Below are the code and all the weights of a small trained network. Each question names an input and a class and asks about switching units off, where a switched-off unit gives its printed mean instead of its output.

import numpy as np


def w(rows, s, z=0):
    codes = np.array(rows[::2]) - 128.0
    scale = np.full(codes.shape[1], s)
    scale[-1] = z or s
    return codes * scale


def f(y):
    return np.maximum(y, 0)


def log_softmax(a):
    a = a - a.max(-1, keepdims=True)
    return a - np.log(np.exp(a).sum(-1, keepdims=True))


def net(x, mask):
    res = np.array(x, float).reshape(1, 4) / 4 @ E
    y = f(res @ A[0][:, :-1].T + A[0][:, -1])
    res = res + np.where(mask, y, B[0][:, -1]) @ B[0][:, :-1]
    return log_softmax(res[-1] @ U[:, :-1].T + U[:, -1])


A, B = {}, {}
E = w([
[60,181,220,119,43,135],'x0',
[179,88,113,23,70,113],'x1',
[91,86,112,160,103,3],'x2',
[151,182,40,179,42,152],'x3',
],0.0048)
A[0] = w([
[120,114,121,133,114,80,121],'N1',
[96,156,202,131,62,132,94],'N2',
[138,136,105,131,99,130,105],'N3',
[115,109,186,91,188,115,101],'N4',
[132,155,64,161,63,150,98],'N5',
[124,120,154,111,155,119,104],'N6',
[118,112,120,141,127,64,93],'N7',
[111,113,120,146,115,66,102],'N8',
[120,137,142,124,116,126,193],'N9',
[102,151,201,111,58,129,99],'N10',
[131,130,126,129,130,127,248],'N11',
[117,132,132,158,145,134,96],'N12',
[115,116,120,147,116,68,105],'N13',
[129,115,158,97,148,119,104],'N14',
[109,104,195,88,194,107,111],'N15',
[140,139,136,109,144,211,99],'N16',
[141,138,134,117,143,173,111],'N17',
[124,125,124,134,124,99,104],'N18',
[129,141,107,143,101,135,96],'N19',
[143,117,123,88,107,125,87],'N20',
[131,154,58,166,63,152,105],'N21',
[125,129,120,127,133,128,248],'N22',
[130,126,130,126,129,145,110],'N23',
[114,114,121,142,115,67,121],'N24',
[110,142,155,127,96,130,94],'N25',
[160,109,119,47,85,115,103],'N26',
[125,141,98,145,100,140,98],'N27',
[104,147,180,129,79,138,86],'N28',
[143,115,109,132,148,124,93],'N29',
[146,119,99,130,153,125,94],'N30',
[122,121,160,115,157,118,109],'N31',
[146,139,137,108,145,219,92],'N32',
[135,136,132,117,137,176,99],'N33',
[134,129,128,124,135,147,114],'N34',
[136,127,135,119,132,153,105],'N35',
[114,134,135,171,149,134,102],'N36',
[174,100,39,125,211,121,96],'N37',
[129,132,127,119,138,158,106],'N38',
[128,130,123,128,132,127,252],'N39',
[128,115,150,115,151,120,99],'N40',
[160,108,115,42,83,112,89],'N41',
[162,109,68,116,181,120,110],'N42',
[144,123,108,132,153,123,90],'N43',
[88,162,155,251,190,144,104],'N44',
[116,115,118,142,116,89,101],'N45',
[122,122,146,117,150,122,112],'N46',
[120,113,122,146,119,87,114],'N47',
],0.011,0.0037)
B[0] = w([
[132,175,143,118,132,150,167],'N1',
[73,106,108,173,199,146,203],'N2',
[163,116,107,128,135,117,153],'N3',
[217,121,94,156,130,107,211],'N4',
[227,110,96,153,144,98,207],'N5',
[167,124,110,141,132,116,160],'N6',
[141,196,135,125,151,158,171],'N7',
[141,192,145,120,146,161,174],'N8',
[115,91,171,143,104,164,179],'N9',
[68,112,98,166,200,156,202],'N10',
[129,78,196,140,74,190,225],'N11',
[125,133,99,98,130,130,146],'N12',
[141,188,144,120,144,160,172],'N13',
[172,124,96,137,135,120,167],'N14',
[230,106,99,164,122,111,227],'N15',
[136,211,151,121,144,158,201],'N16',
[133,174,145,125,133,147,172],'N17',
[134,158,131,125,139,135,144],'N18',
[165,128,110,139,142,113,152],'N19',
[118,135,93,87,126,132,155],'N20',
[231,105,102,157,144,99,214],'N21',
[128,70,207,142,65,195,226],'N22',
[130,143,130,127,132,130,136],'N23',
[137,183,157,120,134,167,178],'N24',
[107,123,115,148,166,135,156],'N25',
[107,119,73,47,107,158,203],'N26',
[171,125,111,140,141,110,159],'N27',
[89,125,101,157,187,135,177],'N28',
[104,128,117,138,151,131,150],'N29',
[103,121,119,143,157,130,159],'N30',
[169,121,111,141,128,113,165],'N31',
[138,220,152,121,147,162,207],'N32',
[133,177,139,123,141,143,165],'N33',
[130,146,135,128,132,134,144],'N34',
[135,155,132,125,131,138,147],'N35',
[121,126,94,86,124,136,159],'N36',
[50,105,110,185,201,149,253],'N37',
[131,157,136,126,133,138,150],'N38',
[128,67,211,143,62,198,229],'N39',
[161,126,109,140,135,117,155],'N40',
[102,126,67,40,112,147,202],'N41',
[73,106,120,165,169,146,215],'N42',
[105,126,114,136,154,131,150],'N43',
[98,107,46,2,105,157,240],'N44',
[139,174,136,123,142,142,156],'N45',
[157,123,116,136,127,121,153],'N46',
[137,171,141,122,138,155,161],'N47',
],0.034,0.0046)
U = w([
[45,95,119,202,188,134,102],'0',
[226,106,102,167,113,100,113],'1',
[128,255,201,106,124,149,117],'2',
[91,100,71,16,81,133,127],'3',
[103,72,222,154,46,126,255],'4',
[107,160,129,124,118,66,79],'5',
],0.0083,0.002)

Each question gives the input, the list of numbers given to net, and the class t.
The units are the neurons (one row each of A and B). Each row of codes is followed by its name. A weight is (code - 128) times the scale printed after its matrix; where a second scale follows, it is the last column's (A, B and U).
mask holds one flag per neuron, in row order. A switched-off neuron (its flag False) gives its mean, the last column of its row in B, instead of its output. The means were averaged over made-up inputs and are rounded, as every weight is.
A unit's drop is (log p(t) with every unit on - log p(t) with that unit switched off) / (log p(t) with every unit on - log p(t) with every unit switched off).
The circuit of an input: a set's keep is (log p(t) with only the set's units on - log p(t) with every unit switched off) / (log p(t) with every unit on - log p(t) with every unit switched off). Starting from the 12 units with the biggest drops (on a tie, the unit counted first), units are removed one at a time, each time the one whose removal leaves the highest keep (on an exact tie, the one counted first), for as long as the keep stays at least 0.8.
circuit, biggest first: the units of the circuit, biggest drop first
top k neurons: the k neurons with the biggest drops, biggest first
drop of u: that unit's drop, to one decimal
input [-2,-3,4,-5], class 1: circuit, biggest first : N15
input [-1,-3,-7,-6], class 2: top 2 neurons : N32, N16
input [7,7,-3,6], class 0: top 4 neurons : N10, N2, N44, N28
input [1,-8,-8,-2], class 2: top 2 neurons : N32, N16
input [5,-6,4,-6], class 1: top 2 neurons : N15, N4
input [-1,6,-6,-2], class 2: top 3 neurons : N44, N32, N16
input [4,-2,-3,6], class 1: top 3 neurons : N21, N5, N37
input [4,4,0,2], class 0: top 4 neurons : N44, N10, N2, N28
input [3,6,-1,-6], class 1: top 4 neurons : N44, N15, N4, N14
input [5,-7,-6,6], class 3: top 2 neurons : N44, N15
input [1,4,-1,-5], class 1: top 2 neurons : N44, N15
input [-7,5,6,6], class 0: top 2 neurons : N37, N42
input [-8,7,-3,7], class 0: drop of N15 : 0.1
input [-2,-3,-6,0], class 2: drop of N30 : 0.0
input [-7,5,3,4], class 0: circuit, biggest first : N37
input [-4,6,-7,0], class 2: drop of N16 : 0.2
